Below is a small trained network, with its code and all its weights. Each question gives an input and a target symbol and asks what happens when units are switched off, that is, made to give their printed mean instead of their output.

import numpy as np


def w(rows, s, z=0):
    codes = np.array(rows[::2]) - 128.0
    scale = np.full(codes.shape[1], s)
    scale[-1] = z or s
    return codes * scale


def norm(h):
    return h / np.sqrt((h * h).mean(-1, keepdims=True) + 1e-5)


def f(y):
    return y / 2 * (1 + np.tanh(0.7978845608 * (y + 0.044715 * y**3)))


def softmax(a):
    e = np.exp(a - a.max(-1, keepdims=True))
    return e / e.sum(-1, keepdims=True)


def log_softmax(a):
    a = a - a.max(-1, keepdims=True)
    return a - np.log(np.exp(a).sum(-1, keepdims=True))


def net(x, mask):
    ids = ['ΛΠΨΩβδημξστφ'.index(c) for c in x.split()]
    T = len(ids)
    res = E[ids] + P[:T]
    r = norm(res)
    for j in range(2):
        rows = slice(3 * j, 3 * j + 3)
        q, k, v = (r @ M[0][rows].T for M in (Q, K, V))
        z = softmax(np.where(np.tri(T) > 0, q @ k.T / 3**0.5, -1e9)) @ v
        o = O[0][rows]
        res = res + np.where(mask[j], z, o[:, -1]) @ o[:, :-1]
    y = f(norm(res) @ A[0][:, :-1].T + A[0][:, -1])
    res = res + np.where(mask[2:6], y, B[0][:, -1]) @ B[0][:, :-1]
    return log_softmax(norm(res)[-1] @ U[:, :-1].T + U[:, -1])


Q, K, V, O, A, B = {}, {}, {}, {}, {}, {}
E = w([
[190,156,208,119,71],'Λ',
[176,88,172,146,72],'Π',
[78,228,106,183,70],'Ψ',
[106,112,192,140,104],'Ω',
[89,146,165,164,161],'β',
[23,156,74,157,168],'δ',
[110,135,218,207,132],'η',
[65,10,141,194,141],'μ',
[95,97,140,194,26],'ξ',
[86,214,40,174,183],'σ',
[99,129,68,191,63],'τ',
[246,95,176,148,235],'φ',
],0.013)
P = w([
[159,146,124,9,114],'0',
[52,195,188,174,153],'1',
[69,160,192,187,126],'2',
[86,147,182,177,137],'3',
[104,141,176,187,137],'4',
[117,136,162,205,141],'5',
[115,123,152,209,155],'6',
[142,129,161,189,144],'7',
],0.012)
Q[0] = w([
[166,28,181,128,170],'H0',
[71,139,42,99,67],'H0',
[158,83,221,63,247],'H0',
[176,87,196,44,223],'H1',
[67,225,23,79,3],'H1',
[93,134,39,124,80],'H1',
],0.014)
K[0] = w([
[88,84,205,141,137],'H0',
[214,177,17,119,218],'H0',
[92,129,248,197,161],'H0',
[174,124,188,252,174],'H1',
[43,133,180,4,104],'H1',
[139,183,159,65,85],'H1',
],0.015)
V[0] = w([
[166,109,171,184,104],'H0',
[189,129,82,120,94],'H0',
[183,121,190,159,191],'H0',
[143,195,123,158,45],'H1',
[183,210,198,150,182],'H1',
[95,132,254,148,118],'H1',
],0.025)
O[0] = w([
[87,38,102,114,129,143],'H0',
[45,151,99,86,137,91],'H0',
[100,63,164,153,13,49],'H0',
[133,213,96,175,3,251],'H1',
[244,62,132,83,54,139],'H1',
[191,106,52,210,170,195],'H1',
],0.016,0.011)
A[0] = w([
[94,93,83,193,50,118],'N0',
[23,216,94,154,152,74],'N1',
[212,34,155,153,58,180],'N2',
[114,96,43,6,163,1],'N3',
],0.021,0.0039)
B[0] = w([
[186,189,245,240,159,191],'N0',
[160,16,110,110,81,212],'N1',
[43,119,118,54,152,251],'N2',
[27,112,3,199,132,126],'N3',
],0.021,0.024)
U = w([
[116,214,219,207,103,79],'Λ',
[196,65,131,145,49,146],'Π',
[198,175,82,132,2,95],'Ψ',
[174,162,100,188,184,168],'Ω',
[172,36,126,29,137,165],'β',
[217,160,183,84,211,176],'δ',
[238,118,76,127,153,231],'η',
[85,86,130,153,241,74],'μ',
[92,94,24,177,84,89],'ξ',
[210,179,208,27,71,110],'σ',
[17,172,116,124,114,191],'τ',
[65,66,228,82,89,2],'φ',
],0.0098,0.0032)

Each question gives the input, a string of symbols that net reads in full, and the target symbol t.
The units are the heads (3 rows each of Q, K, V and O) and the neurons (one row each of A and B). Each row of codes is followed by its name. A weight is (code - 128) times the scale printed after its matrix; where a second scale follows, it is the last column's (O, A, B and U).
mask holds one flag per unit, heads first, then neurons. A switched-off unit (its flag False) gives its mean, the last column of its rows in O or B, instead of its output. The means were averaged over made-up inputs and are rounded, as every weight is.
A unit's drop is (log p(t) with every unit on - log p(t) with that unit switched off) / (log p(t) with every unit on - log p(t) with every unit switched off).
The circuit of an input: a set's keep is (log p(t) with only the set's units on - log p(t) with every unit switched off) / (log p(t) with every unit on - log p(t) with every unit switched off). Starting from all 6 units, units are removed one at a time, each time the one whose removal leaves the highest keep (on an exact tie, the one counted first), for as long as the keep stays at least 0.8.
units of the circuit, in order: the units of the circuit, biggest drop first
most important unit: the unit with the biggest drop
k most important neurons: the k neurons with the biggest drops, biggest first
heads that matter: for each layer, one digit per head in row order, 1 if its drop is at least 0.15 and else 0, layers parted by /
input τ η ξ Ψ, target τ: most important unit -> H1
input ξ Ω τ σ δ, target ξ: units of the circuit, in order -> (N1 H1)
input φ μ Π τ τ τ, target φ: units of the circuit, in order -> (H1 H0 N1)
input Π μ δ Ψ δ σ Ψ Ψ, target Π: units of the circuit, in order -> (N1 N2 H0)
input τ τ Λ η Ω σ β, target φ: 3 most important neurons -> (N2 N1 N0)
input σ Λ Ω μ τ μ δ τ, target σ: 2 most important neurons -> (N2 N0)
input ξ τ φ Ω, target β: units of the circuit, in order -> (H1 N2)
input σ φ δ τ σ Ψ, target σ: units of the circuit, in order -> (H1 H0)
input Ω Ψ ξ δ, target Ω: 2 most important neurons -> (N1 N2)
input σ Ψ Ψ φ, target β: 2 most important neurons -> (N0 N2)
input σ σ τ Λ Λ, target Λ: 3 most important neurons -> (N0 N1 N2)
input Π Π τ Λ σ, target Π: 2 most important neurons -> (N1 N2)
input η φ β, target β: heads that matter -> 01
input Ψ σ σ σ Ψ σ, target Ψ: units of the circuit, in order -> (H1)
input Π Λ Ω τ Λ, target Λ: heads that matter -> 11
input η σ σ σ φ Λ, target β: heads that matter -> 01
input Π ξ Ψ, target Π: heads that matter -> 00
input β η τ δ σ τ σ, target β: heads that matter -> 01
input Π τ τ, target Π: heads that matter -> 11
input ξ Π τ, target ξ: 2 most important neurons -> (N1 N2)
input η τ Π, target Λ: units of the circuit, in order -> (N1)
input δ μ Ψ Π, target μ: units of the circuit, in order -> (H1 N2 H0 N1)
input Ω τ η Ψ, target Ω: units of the circuit, in order -> (H1 N1)
input τ η μ, target Λ: heads that matter -> 10
